Here is a tiny trained network, its code and every weight. The questions are about switching its units off for an input and a target symbol, where a switched-off unit gives its printed mean instead of its output.

import numpy as np


def w(rows, s, z=0):
    codes = np.array(rows[::2]) - 128.0
    scale = np.full(codes.shape[1], s)
    scale[-1] = z or s
    return codes * scale


def f(y):
    return np.maximum(y, 0)


def softmax(a):
    e = np.exp(a - a.max(-1, keepdims=True))
    return e / e.sum(-1, keepdims=True)


def log_softmax(a):
    a = a - a.max(-1, keepdims=True)
    return a - np.log(np.exp(a).sum(-1, keepdims=True))


def net(x, mask):
    ids = ['βγεηθμξπστφψω'.index(c) for c in x.split()]
    T = len(ids)
    res = E[ids] + P[:T]
    u = 0
    for l in range(2):
        q, k, v = (res @ M[l].T for M in (Q, K, V))
        z = softmax(np.where(np.tri(T) > 0, q @ k.T / 4**0.5, -1e9)) @ v
        res = res + np.where(mask[u], z, O[l][:, -1]) @ O[l][:, :-1]
        u += 1
        y = f(res @ A[l][:, :-1].T + A[l][:, -1])
        res = res + np.where(mask[u : u + 12], y, B[l][:, -1]) @ B[l][:, :-1]
        u += 12
    return log_softmax(res[-1] @ U[:, :-1].T + U[:, -1])


Q, K, V, O, A, B = {}, {}, {}, {}, {}, {}
E = w([
[30,117,79,215,113,144,135,104,137,207,126,207],'β',
[106,150,143,124,194,106,86,174,111,92,83,105],'γ',
[146,145,148,128,140,84,136,107,171,163,97,128],'ε',
[135,158,189,228,150,169,125,147,120,100,122,233],'η',
[184,52,68,152,147,100,170,171,157,43,110,132],'θ',
[128,170,70,76,159,152,132,109,144,215,142,150],'μ',
[91,135,67,183,164,75,215,140,140,104,104,165],'ξ',
[61,111,138,78,106,153,76,96,69,128,66,101],'π',
[133,171,149,180,183,199,178,105,116,121,121,68],'σ',
[69,73,112,122,105,133,144,88,211,33,134,94],'τ',
[101,128,157,133,140,90,90,7,46,139,196,97],'φ',
[149,72,139,121,133,61,176,90,123,102,111,163],'ψ',
[18,187,196,123,175,56,155,109,86,147,138,159],'ω',
],0.02)
P = w([
[71,1,182,170,163,128,52,76,156,202,130,188],'0',
[101,73,165,169,105,127,91,86,105,190,115,157],'1',
[95,111,147,158,79,103,115,105,87,180,111,152],'2',
[88,126,142,144,65,105,132,104,79,180,96,133],'3',
[70,147,140,137,76,100,135,109,80,168,79,127],'4',
[75,162,147,130,64,114,153,106,79,163,60,119],'5',
[75,173,145,125,65,118,166,104,87,161,49,110],'6',
[85,178,139,112,76,118,169,86,78,151,38,122],'7',
[53,173,144,120,50,113,173,95,64,161,31,128],'8',
],0.0051)
Q[0] = w([
[25,106,127,170,149,37,125,33,114,138,137,81],'0.h0',
[39,89,43,90,129,186,134,245,96,108,181,118],'0.h0',
[254,124,148,166,127,204,38,200,151,127,204,109],'0.h0',
[79,112,152,97,81,137,126,56,128,150,72,113],'0.h0',
],0.0081)
K[0] = w([
[167,165,99,114,176,99,122,39,135,159,99,117],'0.h0',
[72,47,134,128,157,144,128,218,88,101,239,87],'0.h0',
[67,74,215,193,83,99,106,171,84,108,107,32],'0.h0',
[90,135,190,2,140,190,68,174,106,125,135,79],'0.h0',
],0.0077)
V[0] = w([
[107,105,181,229,100,85,133,53,111,132,22,85],'0.h0',
[115,100,113,75,107,157,219,179,74,145,165,197],'0.h0',
[71,2,167,151,182,164,83,149,147,192,141,95],'0.h0',
[134,143,101,77,162,173,99,141,136,145,166,133],'0.h0',
],0.0051)
O[0] = w([
[20,2,156,129,133,184,163,204,186,182,82,108,254],'0.h0',
[188,138,97,164,142,55,67,112,146,117,94,116,80],'0.h0',
[120,130,103,120,146,129,133,104,106,101,83,129,165],'0.h0',
[116,134,147,187,27,71,140,139,175,84,37,43,96],'0.h0',
],0.0069,0.0044)
A[0] = w([
[179,136,146,139,134,234,12,248,121,75,218,67,5],'0.n0',
[156,157,113,120,112,123,149,169,187,91,82,112,103],'0.n1',
[124,106,161,109,146,117,132,143,121,112,144,155,118],'0.n2',
[134,142,79,116,112,118,131,141,156,107,140,115,116],'0.n3',
[156,126,114,141,105,125,127,84,137,108,117,103,125],'0.n4',
[115,114,151,98,93,108,95,125,123,128,108,161,102],'0.n5',
[168,172,107,98,94,120,151,132,138,94,143,132,111],'0.n6',
[157,166,102,119,93,144,119,137,96,118,141,92,106],'0.n7',
[129,93,123,81,117,163,129,153,168,117,160,121,102],'0.n8',
[125,114,133,97,128,152,138,125,105,141,166,112,99],'0.n9',
[109,129,122,123,126,131,133,110,98,142,110,136,141],'0.n10',
[172,109,201,92,80,97,145,217,40,111,142,76,5],'0.n11',
],0.019,0.027)
B[0] = w([
[195,72,92,160,36,16,75,255,106,125,39,79,128],'0.n0',
[125,133,114,137,134,141,128,105,116,110,151,140,145],'0.n1',
[149,152,133,115,102,122,151,115,105,119,117,125,167],'0.n2',
[152,120,141,125,118,144,135,111,115,136,103,93,134],'0.n3',
[118,129,129,128,142,127,122,128,128,160,150,138,157],'0.n4',
[137,133,113,139,151,141,139,126,125,106,122,104,149],'0.n5',
[124,100,133,151,119,121,131,146,130,136,82,98,135],'0.n6',
[114,131,148,146,116,129,134,140,160,109,64,123,133],'0.n7',
[129,112,118,155,154,141,157,128,98,162,126,100,138],'0.n8',
[144,125,125,147,96,121,117,136,150,118,112,134,137],'0.n9',
[140,144,137,125,127,144,122,125,139,111,126,125,254],'0.n10',
[141,109,141,61,129,186,91,127,146,151,46,75,128],'0.n11',
],0.025,0.0089)
Q[1] = w([
[137,63,118,170,128,69,164,140,77,91,153,104],'1.h0',
[14,176,197,161,97,149,157,162,127,131,94,104],'1.h0',
[180,210,250,165,165,19,204,109,174,117,66,161],'1.h0',
[130,170,100,217,137,86,153,185,165,163,147,160],'1.h0',
],0.015)
K[1] = w([
[141,121,137,238,63,75,214,154,128,16,45,95],'1.h0',
[118,241,43,183,115,187,114,157,142,233,25,81],'1.h0',
[225,194,153,45,74,73,192,195,253,192,21,144],'1.h0',
[52,107,84,184,219,143,140,187,162,182,51,158],'1.h0',
],0.011)
V[1] = w([
[142,172,87,97,94,126,110,106,142,139,116,98],'1.h0',
[137,140,123,96,184,120,60,125,40,209,188,98],'1.h0',
[163,113,124,174,42,85,133,90,117,75,107,91],'1.h0',
[187,112,59,3,130,213,108,39,53,167,184,175],'1.h0',
],0.0059)
O[1] = w([
[82,1,164,75,138,135,199,147,155,144,125,157,145],'1.h0',
[67,58,103,165,171,135,172,109,149,49,97,112,4],'1.h0',
[97,139,172,129,110,230,148,142,144,143,183,113,40],'1.h0',
[72,93,82,173,57,105,146,209,118,189,129,62,164],'1.h0',
],0.0064,0.0029)
A[1] = w([
[110,104,70,149,111,137,142,136,136,105,106,93,101],'1.n0',
[122,122,127,74,145,129,116,120,143,146,146,131,148],'1.n1',
[138,133,113,158,135,117,156,111,148,118,125,122,111],'1.n2',
[96,56,125,128,110,83,94,129,131,133,128,140,97],'1.n3',
[109,150,127,114,132,136,105,112,144,142,147,162,106],'1.n4',
[143,85,107,128,134,138,142,181,113,101,126,154,112],'1.n5',
[75,94,127,115,132,161,125,184,99,106,121,114,108],'1.n6',
[156,115,150,123,119,107,82,85,131,108,165,113,113],'1.n7',
[138,89,127,6,100,57,114,184,80,141,205,172,6],'1.n8',
[100,121,124,130,134,90,114,165,111,89,147,121,88],'1.n9',
[162,103,159,86,141,130,100,167,97,103,133,154,123],'1.n10',
[106,104,119,145,115,99,143,157,147,145,156,149,98],'1.n11',
],0.02,0.024)
B[1] = w([
[142,117,183,119,135,114,106,145,118,130,129,171,254],'1.n0',
[145,135,95,169,111,104,95,116,121,141,173,117,253],'1.n1',
[135,109,115,114,152,152,116,172,140,121,155,134,190],'1.n2',
[167,168,172,124,135,141,160,91,98,85,108,125,157],'1.n3',
[116,69,103,120,122,115,132,103,100,105,110,103,180],'1.n4',
[124,115,88,136,135,115,87,101,84,141,148,130,146],'1.n5',
[131,108,117,125,149,105,123,74,163,127,125,119,212],'1.n6',
[104,136,120,82,131,149,157,155,146,109,147,172,161],'1.n7',
[25,153,113,198,2,105,154,144,195,227,102,236,128],'1.n8',
[127,124,101,136,95,166,107,133,173,125,124,117,134],'1.n9',
[89,113,122,165,98,108,130,161,136,110,135,110,163],'1.n10',
[125,102,117,134,121,146,135,125,126,90,129,120,152],'1.n11',
],0.02,0.0042)
U = w([
[70,116,69,134,106,129,175,74,116,150,84,148,31],'β',
[75,144,114,107,122,65,99,197,136,51,138,40,204],'γ',
[159,207,144,174,82,60,84,85,206,221,217,119,242],'ε',
[153,173,164,207,78,116,124,130,154,92,129,199,1],'η',
[166,135,114,83,125,112,89,139,67,94,146,107,116],'θ',
[138,155,161,54,102,105,74,177,130,151,43,151,66],'μ',
[158,161,52,65,186,62,186,176,202,74,95,208,185],'ξ',
[173,128,98,47,107,116,98,85,165,61,108,75,91],'π',
[174,189,108,159,166,219,148,135,132,125,140,55,163],'σ',
[94,94,169,125,156,89,187,136,156,149,155,93,47],'τ',
[110,144,151,66,61,139,101,126,164,90,194,127,108],'φ',
[232,73,121,86,40,68,254,115,144,55,122,47,211],'ψ',
[83,217,169,90,172,62,142,84,73,131,142,124,29],'ω',
],0.0073,0.0041)

Each question gives the input, a string of symbols that net reads in full, and the target symbol t.
The units are the heads (4 rows each of Q, K, V and O) and the neurons (one row each of A and B). Each row of codes is followed by its name. A weight is (code - 128) times the scale printed after its matrix; where a second scale follows, it is the last column's (O, A, B and U).
mask holds one flag per unit, layer by layer, with each layer's heads first. A switched-off unit (its flag False) gives its mean, the last column of its rows in O or B, instead of its output. The means were averaged over made-up inputs and are rounded, as every weight is.
A unit's drop is (log p(t) with every unit on - log p(t) with that unit switched off) / (log p(t) with every unit on - log p(t) with every unit switched off).
The circuit of an input: a set's keep is (log p(t) with only the set's units on - log p(t) with every unit switched off) / (log p(t) with every unit on - log p(t) with every unit switched off). Starting from the 12 units with the biggest drops (on a tie, the unit counted first), units are removed one at a time, each time the one whose removal leaves the highest keep (on an exact tie, the one counted first), for as long as the keep stays at least 0.8.
circuit, biggest first: the units of the circuit, biggest drop first
most important unit: the unit with the biggest drop
k most important neurons: the k neurons with the biggest drops, biggest first
top k neurons in layer l: the k neurons of layer l with the biggest drops, biggest first
drop of u: that unit's drop, to one decimal
input ε ψ β ψ ε μ σ σ η, target β: most important unit => 1.h0
input ε η ψ η θ μ π ε ε, target ψ: circuit, biggest first => (1.h0 1.n3)
input ψ φ ε μ β, target η: circuit, biggest first => (0.h0 1.h0 1.n0 1.n3)
input μ ξ ε ε ω ψ ε σ, target τ: circuit, biggest first => (1.h0 0.h0 1.n0 1.n6)
input ψ σ γ β η ε φ, target φ: circuit, biggest first => (1.n7 0.n10)
input μ γ ε ψ ψ ξ σ ψ θ, target θ: 4 most important neurons => (0.n4 1.n5 0.n1 1.n0)
input μ σ π, target μ: circuit, biggest first => (1.n0 0.h0 0.n7 1.h0)
input μ β β ε μ ε ε ε, target ε: top 2 neurons in layer 0 => (0.n7 0.n4)
input ε π ψ ε φ ψ η θ, target θ: 2 most important neurons => (1.n5 1.n0)
input μ ε ξ, target σ: 4 most important neurons => (0.n6 0.n3 1.n2 0.n1)
input θ μ σ ε σ ψ, target ξ: circuit, biggest first => (0.h0 1.n7 1.n2)
input ε σ μ φ η, target β: circuit, biggest first => (1.h0 1.n5 1.n6)
input ε ψ μ ψ ε η ψ, target ε: top 4 neurons in layer 0 => (0.n4 0.n2 0.n1 0.n10)
input γ ψ μ ε ω, target γ: circuit, biggest first => (1.h0 1.n9)
input π ε φ μ ε τ, target φ: 4 most important neurons => (0.n1 1.n7 1.n0 0.n3)
input ψ ω ψ μ ε ψ, target ε: 4 most important neurons => (0.n4 0.n2 0.n1 1.n4)
input ψ ξ ε ε μ ε ξ β, target η: 2 most important neurons => (1.n0 1.n3)
input φ ψ ε η ψ ε ε ε, target ε: most important neuron => (1.n1)
input ε σ ε ψ μ ω γ ε ξ, target σ: top 2 neurons in layer 0 => (0.n3 0.n6)
input ξ ψ ε σ τ μ ε μ, target μ: 3 most important neurons => (1.n0 0.n6 0.n7)
input ε ψ β β ψ ω π, target π: top neuron in layer 0 => (0.n5)
input ε σ μ ε τ ψ, target ξ: top 2 neurons in layer 0 => (0.n2 0.n4)
input σ η μ β ψ ψ ε ε, target ψ: 4 most important neurons => (0.n1 1.n3 0.n10 1.n11)
input ε μ ε θ γ, target π: top 3 neurons in layer 1 => (1.n6 1.n9 1.n3)
input ψ ε σ ε ε ε ψ ε μ, target ε: drop of 0.n4 => 0.0
input ε σ μ φ σ θ μ, target μ: drop of 1.n1 => 0.1
input ξ ε ω ε ξ ε θ τ, target τ: drop of 0.n8 => 0.7
input π σ μ ε ω ε γ γ, target π: drop of 1.h0 => 0.9
